The rows lie along a hidden order. The number after each row says roughly how far along it the row is, from 0 to 30. A new part has a new order.
[ -5.0 -27.7   0.5  23.5   9.5  11.5  47.6  39.7   8.7  21.3  21.6  12.5
 -17.5  20.6 -12.7  -1.5 -14.5  -5.8 -36.5  -5.4  51.0   0.0  -5.2  15.2
 -15.8 -17.4   4.4  55.8   4.0 -10.3 -49.4 -32.2  -1.5  -8.5   0.4   1.1
  -2.6  28.4 -50.8   5.2  -5.6  -7.7  -1.0   0.3] : 16
[  7.4 -12.8 -11.6 -57.5 -12.9   7.1  -0.5  73.5   4.7   1.1 -32.8   1.7
  -1.7  -1.6 -12.8   4.3  -6.1   4.1   7.8 -14.4 -34.4  14.9  23.4   5.4
  -5.3  32.6 -11.0   6.4   7.9   4.6  21.9  -9.1  -5.2  30.2   8.4   8.7
 -21.9  28.1   8.6   7.3   4.0  12.4  12.0   1.5] : 30
[  0.7  -4.3  -9.0  29.3  -8.4   4.8  24.8  14.4  15.5  18.9   5.6  11.9
  12.9  11.1   1.8   3.0  -3.1   7.5  -7.1  -2.9 -63.6   9.2 -12.1   2.6
  -4.1  -5.1   0.9  30.4   9.9   5.5 -14.1   1.9   1.5  25.5   1.7  18.9
  -5.5  -1.5  21.6  -2.8   1.3  -4.4  -7.7  13.8] : 0
[  1.0   1.2  12.3 -42.2 -22.9  -7.4 -36.3  94.5  12.3   3.3 -37.2   2.6
  18.1  -9.6  -9.4   7.9  -2.9  11.6  11.9 -12.8 -94.1  14.6  31.4  -3.6
   4.6  30.0  -1.2 -17.9  16.7   8.7  52.8  13.0  -0.6  48.8  13.3  11.7
 -23.9   6.5  48.6   3.2  -0.6  12.4  -5.5   3.1] : 11
[  0.9 -15.7   0.4  -8.5 -13.0  -0.7  13.3  45.9   8.0  21.9  -7.2   5.7
  -6.5   9.6  -7.5   9.1  -1.8   2.9  -8.4 -10.4 -57.1   6.7  -4.6   6.6
  -6.3  13.4  25.0 -16.4   7.4  -2.0  16.2   3.3  -4.1   7.6  10.1  17.9
 -14.6  17.1  12.5   0.5   4.2   1.8   1.6   6.8] : 14
[ -1.1  -8.2 -14.5  23.3  -3.3  13.5  38.9  -5.1   0.0  12.5  -3.3   8.2
  10.6  23.5   4.5   1.6   1.5   1.8   1.8  -6.6  25.9   8.9 -12.0  15.1
 -11.0   0.1 -32.3   6.4  -2.4  -0.9  -7.7  -0.8  -4.4  16.5  -1.3   7.0
  -2.4  11.2  -5.2   3.1  -2.6  -4.0 -14.2  16.6] : 24
[  4.3  -5.8   7.3  -9.1 -12.9  -2.8   9.9  19.0   9.4  15.7  -5.2  10.5
   0.7   6.4  -7.6   7.4  -4.2   1.1 -18.9  -8.8 -24.1   4.7   0.6   1.7
  -3.1  15.1   4.8   4.5   9.8   2.0   6.7   5.3  -2.5   9.0   4.3  13.5
 -13.1   8.0   8.1  -1.9   5.4   2.1  -0.8   9.3] : 12
[ -0.3 -14.8 -10.9 -14.2  -4.1   9.3  30.2  15.2   7.6  11.3   4.3   6.6
   4.4  13.3  -6.7   2.7  -9.0   3.3   1.4  -7.9  -3.7  12.3   2.6   8.8
  -8.0  11.0 -10.7  19.8   7.1  -0.5   5.6  -4.6  -3.5  14.0   7.0   4.9
 -11.3  13.6  -6.5   0.4   0.1  -4.8  -0.9   6.9] : 21
[ -5.5 -24.8 -18.9  21.8   5.8   4.3  16.2 -25.4  -1.2  22.2  13.7  11.5
   5.7  30.7   7.3   2.6  -8.2  -2.8 -14.9  -4.1  15.9   2.1 -21.1  12.9
 -20.4 -11.9 -20.8   4.0  -7.5  -4.9  -3.2   3.6  -4.6  -7.8   1.0  26.5
   0.5  10.9 -22.5   4.2  -3.7 -12.3 -10.5  10.5] : 21
[  2.6  -4.9  -2.1  -2.9   1.6  -0.7 -17.6  65.5  10.5  17.3  -6.0   5.1
   5.3  -6.3 -10.2  13.0   2.3   2.5 -11.4 -10.6 -64.6   7.4  12.9  -5.4
   2.1  17.4   0.8   3.7   1.4   4.0  20.3   4.8   0.2   8.5   5.5  19.3
 -18.6   8.4  17.3  -6.3   7.3   2.9  -7.5   1.0] : 2
[ -1.2 -21.0   1.3  14.9  -3.5  -2.2  20.9  19.8   9.7  23.6   5.4  18.8
  -1.9  18.6  -8.8   6.5  -5.2  -8.0 -25.0 -14.2 -14.9   6.9 -16.3  13.8
  -9.1   5.4  12.8   6.5   2.8  -8.4   0.4  -1.6  -6.3  -8.9   2.6  17.1
 -14.8  22.5 -25.5   7.9  -0.4  -0.9  -1.4   6.8] : 18
[ -2.9 -23.6 -24.5  22.1   8.5  14.6  62.3 -18.0   6.2   6.6   5.9   3.5
  15.7  27.3  -1.2  -2.0 -16.4  -1.6  -9.2   0.0  56.4   6.1 -23.6  22.5
 -10.3  -9.0 -46.1  31.0  -1.2   0.8 -28.4 -20.7  -1.0  24.8  -0.2  -5.3
   3.6  21.6 -33.9  -0.2  -1.6  -7.2  -3.7   9.9] : 25
[ -5.5 -20.3   3.2  33.8  -8.1   5.3  43.2  -9.0  -8.0  26.1   9.8   3.9
  18.6  27.1  20.1   5.7  -2.4   8.5  13.9  -1.4 -51.8   5.4 -12.5  -1.3
 -14.7  -7.8   5.3  -5.6  -7.5  -1.3  14.7  30.4  -2.8   5.6  10.9  28.7
   9.5 -13.7  20.6 -14.4   2.9 -11.4 -19.4  21.5] : 8
[ -2.5 -18.2 -12.1  13.5   0.7   6.7  14.2 -13.2   7.7  11.8   7.3  10.3
  -1.6  17.0   8.9   0.9 -10.4   4.4  -9.7  -2.0  13.7   5.4 -17.5   3.7
  -8.9  -6.3 -16.1  37.9   1.8  -3.1 -20.2  -9.1   0.1  17.0   0.6   4.4
   0.5   8.1 -12.4   8.0  -0.5  -9.9  -2.2   7.2] : 11
